Below are the code and all the weights of a small trained network. Each question names an input and a target symbol and asks about switching units off, where a switched-off unit gives its printed mean instead of its output.

import numpy as np


def w(rows, s, z=0):
    codes = np.array(rows[::2]) - 128.0
    scale = np.full(codes.shape[1], s)
    scale[-1] = z or s
    return codes * scale


def f(y):
    return np.maximum(y, 0)


def softmax(a):
    e = np.exp(a - a.max(-1, keepdims=True))
    return e / e.sum(-1, keepdims=True)


def log_softmax(a):
    a = a - a.max(-1, keepdims=True)
    return a - np.log(np.exp(a).sum(-1, keepdims=True))


def net(x, mask):
    ids = ['ΛΞΨαβγδεζηθμπστω'.index(c) for c in x.split()]
    T = len(ids)
    res = E[ids] + P[:T]
    r = res
    for j in range(2):
        rows = slice(2 * j, 2 * j + 2)
        q, k, v = (r @ M[0][rows].T for M in (Q, K, V))
        z = softmax(np.where(np.tri(T) > 0, q @ k.T / 2**0.5, -1e9)) @ v
        o = O[0][rows]
        res = res + np.where(mask[j], z, o[:, -1]) @ o[:, :-1]
    y = f(res @ A[0][:, :-1].T + A[0][:, -1])
    res = res + np.where(mask[2:10], y, B[0][:, -1]) @ B[0][:, :-1]
    return log_softmax(res[-1] @ U[:, :-1].T + U[:, -1])


Q, K, V, O, A, B = {}, {}, {}, {}, {}, {}
E = w([
[125,183,142,182,106],'Λ',
[116,193,170,171,177],'Ξ',
[114,133,95,86,92],'Ψ',
[97,194,169,158,128],'α',
[114,175,147,147,72],'β',
[131,146,101,154,69],'γ',
[111,118,73,156,165],'δ',
[136,127,88,217,170],'ε',
[108,183,171,52,119],'ζ',
[130,165,142,217,134],'η',
[52,148,140,62,136],'θ',
[142,132,103,39,121],'μ',
[102,234,252,64,126],'π',
[127,187,227,202,199],'σ',
[120,181,163,93,253],'τ',
[228,41,38,153,93],'ω',
],0.014)
P = w([
[110,176,109,134,131],'0',
[109,191,52,166,92],'1',
[122,223,52,176,155],'2',
[184,128,155,156,106],'3',
[134,86,111,75,78],'4',
[143,74,107,69,209],'5',
[135,116,109,154,213],'6',
[29,168,7,173,246],'7',
],0.012)
Q[0] = w([
[179,95,188,157,140],'h1',
[98,213,97,155,246],'h1',
[175,132,142,86,177],'h2',
[149,66,195,151,86],'h2',
],0.011)
K[0] = w([
[79,149,80,166,1],'h1',
[106,35,171,118,129],'h1',
[210,116,166,155,97],'h2',
[111,207,71,165,62],'h2',
],0.0092)
V[0] = w([
[176,91,9,106,77],'h1',
[220,149,183,152,127],'h1',
[217,158,158,85,35],'h2',
[146,102,145,234,64],'h2',
],0.014)
O[0] = w([
[116,106,54,20,126,87],'h1',
[143,124,64,206,237,52],'h1',
[137,250,80,174,199,26],'h2',
[44,84,96,153,147,2],'h2',
],0.013,0.0048)
A[0] = w([
[113,196,96,163,113,201],'n1',
[17,162,165,76,154,63],'n2',
[30,171,105,156,105,146],'n3',
[157,176,99,102,95,67],'n4',
[187,41,143,99,125,51],'n5',
[133,65,110,112,126,191],'n6',
[85,141,126,58,255,107],'n7',
[126,155,224,136,145,2],'n8',
],0.0084,0.0051)
B[0] = w([
[110,127,149,46,217,253],'n1',
[166,225,79,254,130,188],'n2',
[77,45,49,92,186,195],'n3',
[172,92,161,108,176,206],'n4',
[137,200,66,193,63,219],'n5',
[66,191,217,124,135,244],'n6',
[164,57,148,178,45,207],'n7',
[161,64,11,202,99,244],'n8',
],0.0076,0.0043)
U = w([
[70,181,152,110,169,105],'Λ',
[201,175,187,64,181,102],'Ξ',
[75,190,119,104,151,100],'Ψ',
[178,134,178,20,167,185],'α',
[153,138,23,133,108,65],'β',
[249,86,230,117,81,112],'γ',
[36,45,212,78,81,107],'δ',
[132,70,253,149,157,229],'ε',
[179,235,94,151,125,64],'ζ',
[82,186,238,105,48,219],'η',
[60,95,187,104,167,178],'θ',
[56,58,174,122,119,87],'μ',
[185,133,6,170,64,166],'π',
[214,121,115,187,67,1],'σ',
[132,105,154,185,121,73],'τ',
[186,242,150,142,140,122],'ω',
],0.0059,0.0043)

Each question gives the input, a string of symbols that net reads in full, and the target symbol t.
The units are the heads (2 rows each of Q, K, V and O) and the neurons (one row each of A and B). Each row of codes is followed by its name. A weight is (code - 128) times the scale printed after its matrix; where a second scale follows, it is the last column's (O, A, B and U).
mask holds one flag per unit, heads first, then neurons. A switched-off unit (its flag False) gives its mean, the last column of its rows in O or B, instead of its output. The means were averaged over made-up inputs and are rounded, as every weight is.
A unit's drop is (log p(t) with every unit on - log p(t) with that unit switched off) / (log p(t) with every unit on - log p(t) with every unit switched off).
The circuit of an input: a set's keep is (log p(t) with only the set's units on - log p(t) with every unit switched off) / (log p(t) with every unit on - log p(t) with every unit switched off). Starting from all 10 units, units are removed one at a time, each time the one whose removal leaves the highest keep (on an exact tie, the one counted first), for as long as the keep stays at least 0.8.
circuit, biggest first: the units of the circuit, biggest drop first
most important unit: the unit with the biggest drop
top k neurons: the k neurons with the biggest drops, biggest first
which heads matter: for each layer, one digit per head in row order, 1 if its drop is at least 0.15 and else 0, layers parted by /
drop of u: that unit's drop, to one decimal
input Λ ω α, target π: circuit, biggest first => h1, n7
input θ τ α, target γ: circuit, biggest first => h2, h1, n8
input Ξ η σ, target ε: circuit, biggest first => h1, h2
input δ δ Ψ δ μ θ ε γ, target η: circuit, biggest first => h1
input Ψ β Ξ θ π θ Ψ σ, target γ: circuit, biggest first => h2, h1
input θ Ψ Λ δ β ω β θ, target π: circuit, biggest first => n7, h1
input ω θ Ξ, target π: circuit, biggest first => h1, n7
input θ τ τ, target γ: circuit, biggest first => h2, h1
input μ μ δ, target α: which heads matter => 11
input μ γ α, target α: top 2 neurons => n1, n4
input δ α β α σ θ τ γ, target γ: which heads matter => 01
input Λ η Ψ σ α σ Ψ, target ε: which heads matter => 11
input δ α Ψ, target η: circuit, biggest first => h2, h1, n6, n8
input σ θ θ, target ε: circuit, biggest first => h1
input ω δ δ, target β: top 2 neurons => n2, n3
input θ θ Λ, target γ: circuit, biggest first => h2, h1, n4
input Ψ θ ζ η α γ θ γ, target η: circuit, biggest first => h2, h1, n8
input Ψ δ ε σ β δ δ Ξ, target η: drop of h1 => 0.3
input α θ γ ε Ψ δ ε τ, target η: drop of n5 => 0.2
input ε Λ σ Λ θ δ θ θ, target η: drop of h1 => 0.2
input Ψ β ε δ ε δ θ η, target η: most important unit => h2
